In the rows, zero is written as 128.
Each row is followed by its class.
[108 150 105  99 122 109 140 151  56 142 125 143 125 126 131 135 138 127
  93 161 131 124  74 104 136 191 132 127  95 101  86 114 130 165 163 126
 146 151 130 225 131 129 155 155 153 118 127]	J399
[116 188 104  95 119 105 146 146  34 146 123 140 128 141 127 132 138 133
  91 163 136 129  68 115 137 181 131 129  82 107  84 104 129 161 173 124
 144 152 133 242 133 135 144 147 165 140 127]	J399
[170  25 116 175 145 127  64 191 192 139 206 130 145 164 105 145 144  97
 143 100 135 124  86 131 136  98 115  89 161 156 139  84  82 217  73 176
 112 142 149  89 168 145 117  68 104  99 130]	J325
[137  12 115 127 117 122 126 196 130 152 177 124 130 130 134 145 151 121
 152 129 125  98  76 125 129 101 114 105  99 109 131  79 114 204 104 159
 135 148 146 138 149 135 155 131 150  79 127]	J325
[153 143 119 128 126 143 130 153 146 117 151 120 134 133 111 124 123 123
 125 114 136 126 108 139 140 108 162 138 123 120 148 117 110 146 132 130
 126 120 143 162 140 133  94 107 148 148 118]	J176
[173 130 129 127 131 160 157 194 122 155 151 110 150 131 119 137 124 147
 170 132 121 112 121 169 139  73 123 123  56 127  98 114 100 119 140 125
 141  97 147 178 123 131 146 116 126 127 111]	J691
[131 173 122 116 131 126 145 159  92 151 125 129 138 135 125 145 137 137
 126 145 127 126 108 113 135 146 135 126  92 117  74 111 107 155 156 123
 141 121 138 189 127 136 152 141 142 110 124]	J971
[133 105 108 163 134  95  74 149  99 133 159 151 120 148 117 137 146  95
 101 133 171 122  66 158 137 154  85 108 140 164 116 106 121 182 113 179
 125 173 129 124 140 122 145 126  72 136 124]	J399
[107 159 117 104 108 112 160 107  69 134 114 131 118 126 135 121 129 135
 108 142 129 126 105 129 123 147 130 148 108 106 125 120 147 147 161 115
 140 146 118 168 111 118 138 159 162 134 132]	J399
[109 112 103 134  94  97 132 133  72 138 138 148 105 145 117 134 149 105
 106 124 145 129  57 123 126 144 136 172 138 105 144  86 128 247 154 126
 134 172 112 136 120 110 140 161 178 105 140]	J399
[122 121 122 110 110 103 151 161  49 163 145 138 124 130 136 137 140 140
 126 149 137 111  73 139 125 126 112 130  74 104  99  85 127 192 159 125
 144 151 139 173  98 120 174 158 161 106 133]	J691
[119 136  93 109  99 104 118 153  90 105 174 141 106 137 109 121 132  96
  63 121 146 129  25 137 143 140 161 162 142  96 199  85 131 232 140 141
 135 180 121 199 159 145  81 118 199 142 130]	J325
[158 124 104 123 108 130 146 182 110 141 182 123 124 146  97 127 129 118
 131 106 141 123  56 161 131  56 172 173 110  99 184  65  99 252 149 119
 128 140 133 157 139 137  95 112 219 128 120]	J325
[161 200 127 123 131 160 161 137 135 122 102 109 135 133 108 115 116 146
 141 121 122 136 153 142 139 104 169 170 105 126 111 138  97 110 163 101
 136  83 127 169 109 124 108 113 143 145 112]	J971
[100 179 103  87 109 110 168 135  42 136 106 135 117 119 136 125 124 135
  94 159 131 128  88 113 131 178 147 149  82  90 101 118 140 141 181 108
 151 143 122 233 121 127 146 158 181 131 128]	J399
[125 115 113 113 114 126 129 137 128 116 149 127 121 117 132 117 123 121
 112 120 130 122  97 137 126 114 140 136 138 109 180 117 148 148 118 126
 126 147 128 142 143 143 101 120 162 133 128]	J176
[104 132 128 102 136 120 139 118 137 129 130 133 137 147 130 131 132 130
 111 140 114 142 118  48 127 176 175 124 152  99 122 109 124 168 138 105
 123 134 137 164 152 147 108 135 193 114 135]	J325
[ 99 165 138 114 101 111 156  82  87 128 103 135 108 125 143 123 125 141
 118 135 130 134 132 129 116 138 130 162 132 107 141 131 156 134 157 102
 132 142 110 110  96 108 140 159 165 133 140]	J399
[139  70 120 109 141 142 146 186 123 148 134 120 147 120 145 154 140 146
 157 152 111 109 131 108 137 138 119  87  72 124  62 119 112 108 125 129
 144 110 152 183 154 137 168 137 116  89 118]	J325

Each row is followed by its class. Each block has new classes.
[166 126 103 148 144 120 112  94 195  96 110 121 126 112 142 100 149 145
  98  78  42 114  65  69 143 125  98 125  91 118 103  77 119 146  90 166
 142 142 151 175 186 126 117 134 126 189 123]	<12>
[151  96 119 131 184 151 123  92 147 113 105 141 101 100 141 140 119 148
 127  92 105 115 106  85 120 125 132 139 118 120 118  95  92 145 103 174
 143 118 165 172 173 124 140 130 108 155 157]	<9>
[158  99 102 151 173 113 118  78 171 107 108 127 180 138 150 107 151 129
  92  72  73 108  64  71 153 121 153 124 111 124  88  82 110 148  88 184
 140 138 166 160 189 114 102 131 109 185 138]	<12>
[135  84 132 128 171 113 146 118 142 123 141 135 127 132 138 131 105 133
 133 100 115 100 112 106 114 101 100 133 130 115 108 107  96 142 125 189
  97 114 145 149 213 132 140 151 119 146 177]	<9>
[124 114 127 135 144 108 150 120 165 134 143 157 146 126 127 133 143 122
 116 105 141 103 103 112 132 129 128 142 104 125 181 119 113 197 115 140
 112 120 117 173 159 139 139 167  95 126 135]	<14>
[137  93 135 113 164 112 148 115 140 148 118 151 134 124 133 130 117 131
 133  94 101  94  94 116 118  97 205 123 135 121 211 111 109 162 107 158
 133 123 102 142 156 139 137 163 110 130 174]	<14>
[149 110 120 124 193 112 146 100 144  64 111 133 146 117 141 128 117 131
 147 106 104 111 117  99 114 138 124 129 141 126 104  94 119 146  96 147
 145 126 158 129 168 131 134 164 109 160 132]	<9>
